Here is a tiny trained network, its code and every weight. The questions are about switching its units off for an input and a target symbol, where a switched-off unit gives its printed mean instead of its output.

import numpy as np


def w(rows, s, z=0):
    codes = np.array(rows[::2]) - 128.0
    scale = np.full(codes.shape[1], s)
    scale[-1] = z or s
    return codes * scale


def norm(h):
    return h / np.sqrt((h * h).mean(-1, keepdims=True) + 1e-5)


def f(y):
    return np.maximum(y, 0)


def softmax(a):
    e = np.exp(a - a.max(-1, keepdims=True))
    return e / e.sum(-1, keepdims=True)


def log_softmax(a):
    a = a - a.max(-1, keepdims=True)
    return a - np.log(np.exp(a).sum(-1, keepdims=True))


def net(x, mask):
    ids = ['Ψαβγεζθλμξπσω'.index(c) for c in x.split()]
    T = len(ids)
    res = E[ids] + P[:T]
    q, k, v = (norm(res) @ M[0].T for M in (Q, K, V))
    z = softmax(np.where(np.tri(T) > 0, q @ k.T / 4**0.5, -1e9)) @ v
    res = res + np.where(mask[0], z, O[0][:, -1]) @ O[0][:, :-1]
    y = f(norm(res) @ A[0][:, :-1].T + A[0][:, -1])
    res = res + np.where(mask[1:17], y, B[0][:, -1]) @ B[0][:, :-1]
    return log_softmax(norm(res)[-1] @ U[:, :-1].T + U[:, -1])


Q, K, V, O, A, B = {}, {}, {}, {}, {}, {}
E = w([
[176,123,113,126,136,150,81,105,151,183,191,101],'Ψ',
[123,115,104,202,80,185,132,95,146,165,157,103],'α',
[161,137,88,142,97,160,110,223,134,169,144,73],'β',
[84,101,84,158,174,118,186,162,107,114,176,157],'γ',
[163,185,81,76,85,156,154,165,146,194,167,66],'ε',
[175,107,125,156,198,117,107,88,95,102,246,95],'ζ',
[111,200,164,120,14,98,106,148,222,42,182,93],'θ',
[187,126,104,213,141,88,86,145,126,109,115,163],'λ',
[106,127,163,106,163,86,133,147,214,78,126,145],'μ',
[159,107,96,78,127,136,90,147,145,178,250,92],'ξ',
[88,202,83,109,91,142,209,132,152,172,123,122],'π',
[77,119,105,106,163,175,220,141,124,164,228,51],'σ',
[193,100,127,228,151,144,58,109,113,79,184,104],'ω',
],0.016)
P = w([
[103,145,69,101,131,100,142,121,159,48,9,142],'0',
[235,113,243,88,138,192,213,123,180,61,188,214],'1',
[148,44,149,128,121,107,165,80,143,117,193,29],'2',
[69,187,108,204,128,85,94,169,187,114,197,136],'3',
[235,98,231,84,120,196,235,123,138,89,183,218],'4',
[114,49,130,116,104,81,167,56,87,103,215,10],'5',
[73,189,111,210,127,90,67,170,166,103,226,150],'6',
[196,97,249,80,97,174,248,130,134,99,178,236],'7',
[87,62,119,117,85,33,170,46,56,101,189,12],'8',
[80,182,113,209,126,97,51,158,154,92,239,142],'9',
[222,104,239,92,117,186,232,132,152,79,176,224],'10',
],0.011)
Q[0] = w([
[134,124,65,97,108,120,114,75,121,158,133,52],'H0',
[121,98,89,145,172,53,41,129,103,113,144,112],'H0',
[202,78,168,235,65,224,167,16,169,142,133,173],'H0',
[252,164,189,90,133,153,120,135,166,165,179,180],'H0',
],0.012)
K[0] = w([
[194,125,145,100,139,140,153,127,11,254,137,122],'H0',
[164,87,199,166,125,76,70,128,105,124,207,135],'H0',
[142,87,55,212,174,215,141,53,158,145,79,150],'H0',
[189,144,58,11,182,152,55,117,181,97,100,90],'H0',
],0.011)
V[0] = w([
[248,110,153,199,3,138,102,58,118,59,177,93],'H0',
[149,169,49,165,173,169,82,115,197,85,123,116],'H0',
[189,129,224,178,144,120,49,101,72,131,56,106],'H0',
[174,113,77,184,159,112,97,221,111,64,203,129],'H0',
],0.007)
O[0] = w([
[145,203,149,43,143,120,96,114,46,108,109,189,244],'H0',
[53,167,116,129,203,2,106,86,132,146,23,47,200],'H0',
[174,188,184,134,93,44,132,77,107,197,185,112,53],'H0',
[159,40,95,128,72,113,151,187,24,166,32,121,166],'H0',
],0.0097,0.011)
A[0] = w([
[103,161,63,128,133,115,96,163,146,125,111,92,204],'N0',
[69,137,89,184,137,94,134,117,118,140,118,50,165],'N1',
[95,156,120,86,146,70,148,96,45,114,88,77,187],'N2',
[206,120,190,123,115,169,199,152,99,115,128,121,140],'N3',
[206,144,248,137,129,222,174,139,129,124,130,215,114],'N4',
[193,104,170,120,145,164,172,112,112,78,69,172,133],'N5',
[155,113,162,77,156,156,241,143,157,114,100,154,131],'N6',
[165,136,132,169,216,97,102,169,138,155,78,232,189],'N7',
[139,110,114,159,141,76,132,92,166,57,83,81,142],'N8',
[167,139,139,108,114,178,167,149,114,116,92,193,115],'N9',
[120,134,153,177,162,158,192,131,155,100,166,132,184],'N10',
[187,115,190,113,127,127,204,137,78,127,90,112,119],'N11',
[102,151,113,174,197,113,106,74,125,95,137,147,163],'N12',
[139,154,76,78,132,133,112,93,120,99,143,129,118],'N13',
[112,196,190,161,172,85,76,114,124,157,143,149,94],'N14',
[162,157,172,146,96,103,160,169,159,119,133,165,254],'N15',
],0.013,0.0066)
B[0] = w([
[116,130,136,167,146,135,105,124,57,136,150,113,200],'N0',
[130,93,159,63,91,94,88,77,102,118,169,96,169],'N1',
[74,83,60,141,150,142,115,139,163,119,104,100,251],'N2',
[122,147,143,146,120,54,165,131,206,139,168,123,159],'N3',
[108,160,187,46,172,73,155,101,152,52,246,173,158],'N4',
[170,112,197,86,142,151,126,167,181,159,132,200,165],'N5',
[181,141,162,149,95,156,106,114,79,104,135,148,171],'N6',
[93,161,100,110,93,116,141,100,132,111,136,68,167],'N7',
[132,134,91,84,134,155,146,116,84,132,90,72,186],'N8',
[98,112,120,75,175,77,123,134,153,84,88,98,154],'N9',
[114,191,74,121,125,74,98,124,145,170,89,168,150],'N10',
[125,209,191,177,108,171,143,132,127,108,149,162,162],'N11',
[118,100,143,180,71,170,120,169,97,183,141,102,170],'N12',
[140,121,169,154,88,107,124,85,119,159,78,129,187],'N13',
[191,116,135,149,159,145,119,204,79,133,218,228,167],'N14',
[150,86,125,166,159,124,133,107,122,194,168,161,174],'N15',
],0.013,0.018)
U = w([
[90,141,42,62,166,106,117,127,69,97,86,60,183],'Ψ',
[105,151,168,155,79,175,46,187,43,165,164,164,57],'α',
[183,161,206,138,32,141,177,99,68,160,87,90,120],'β',
[177,20,124,100,65,105,140,167,173,199,114,131,175],'γ',
[173,218,69,49,63,186,65,109,123,128,92,168,28],'ε',
[74,137,191,152,87,110,138,228,173,146,78,90,131],'ζ',
[94,136,182,67,144,81,98,84,147,84,169,147,255],'θ',
[113,90,163,251,155,96,221,92,139,184,162,97,87],'λ',
[179,123,126,155,86,51,93,58,166,242,118,111,93],'μ',
[163,76,166,71,111,198,94,155,94,62,41,150,10],'ξ',
[146,162,38,163,111,166,152,82,175,135,225,111,93],'π',
[152,55,46,152,132,178,143,163,173,51,132,191,142],'σ',
[108,148,110,134,133,10,178,144,104,194,71,163,52],'ω',
],0.011,0.0028)

Each question gives the input, a string of symbols that net reads in full, and the target symbol t.
The units are the heads (4 rows each of Q, K, V and O) and the neurons (one row each of A and B). Each row of codes is followed by its name. A weight is (code - 128) times the scale printed after its matrix; where a second scale follows, it is the last column's (O, A, B and U).
mask holds one flag per unit, heads first, then neurons. A switched-off unit (its flag False) gives its mean, the last column of its rows in O or B, instead of its output. The means were averaged over made-up inputs and are rounded, as every weight is.
A unit's drop is (log p(t) with every unit on - log p(t) with that unit switched off) / (log p(t) with every unit on - log p(t) with every unit switched off).
The circuit of an input: a set's keep is (log p(t) with only the set's units on - log p(t) with every unit switched off) / (log p(t) with every unit on - log p(t) with every unit switched off). Starting from the 12 units with the biggest drops (on a tie, the unit counted first), units are removed one at a time, each time the one whose removal leaves the highest keep (on an exact tie, the one counted first), for as long as the keep stays at least 0.8.
circuit, biggest first: the units of the circuit, biggest drop first
k most important neurons: the k neurons with the biggest drops, biggest first
input β θ θ ω, target Ψ: circuit, biggest first	(H0 N2)
input γ Ψ α θ ξ ε θ σ, target γ: circuit, biggest first	(H0 N1 N10)
input ζ θ ε ε θ, target ζ: circuit, biggest first	(H0 N11 N2)
input α ε θ π μ, target α: circuit, biggest first	(H0 N12 N14)
input Ψ ξ α Ψ θ θ θ θ ζ ξ α, target Ψ: circuit, biggest first	(H0 N8)
input γ θ θ ξ ζ ξ θ λ, target γ: circuit, biggest first	(H0 N5 N2)
input Ψ θ α ω θ ε, target β: 3 most important neurons	(N2 N13 N4)
input μ α θ θ Ψ θ Ψ θ θ σ θ, target μ: 2 most important neurons	(N10 N15)
input θ α θ λ θ α Ψ λ, target θ: circuit, biggest first	(N4)
input π ε θ α ε θ θ Ψ ε α α, target π: circuit, biggest first	(H0 N10)
input θ α θ ξ, target Ψ: circuit, biggest first	(H0 N14)
input Ψ ε α, target θ: circuit, biggest first	(H0 N4)
input α ε ζ, target λ: 3 most important neurons	(N11 N3 N2)
input β θ ε π θ ε θ ξ, target β: most important neuron	(N6)
input ε π ε ε α α θ Ψ π π, target α: 3 most important neurons	(N2 N0 N8)
input λ θ α α θ, target λ: 2 most important neurons	(N15 N11)
input α θ ε θ θ Ψ, target μ: 3 most important neurons	(N13 N8 N4)
input θ θ Ψ θ Ψ θ, target μ: 2 most important neurons	(N4 N13)
input ε θ θ θ ζ θ π θ, target ε: 4 most important neurons	(N10 N2 N8 N6)
input ζ ε σ θ α σ α β, target ζ: 2 most important neurons	(N11 N2)
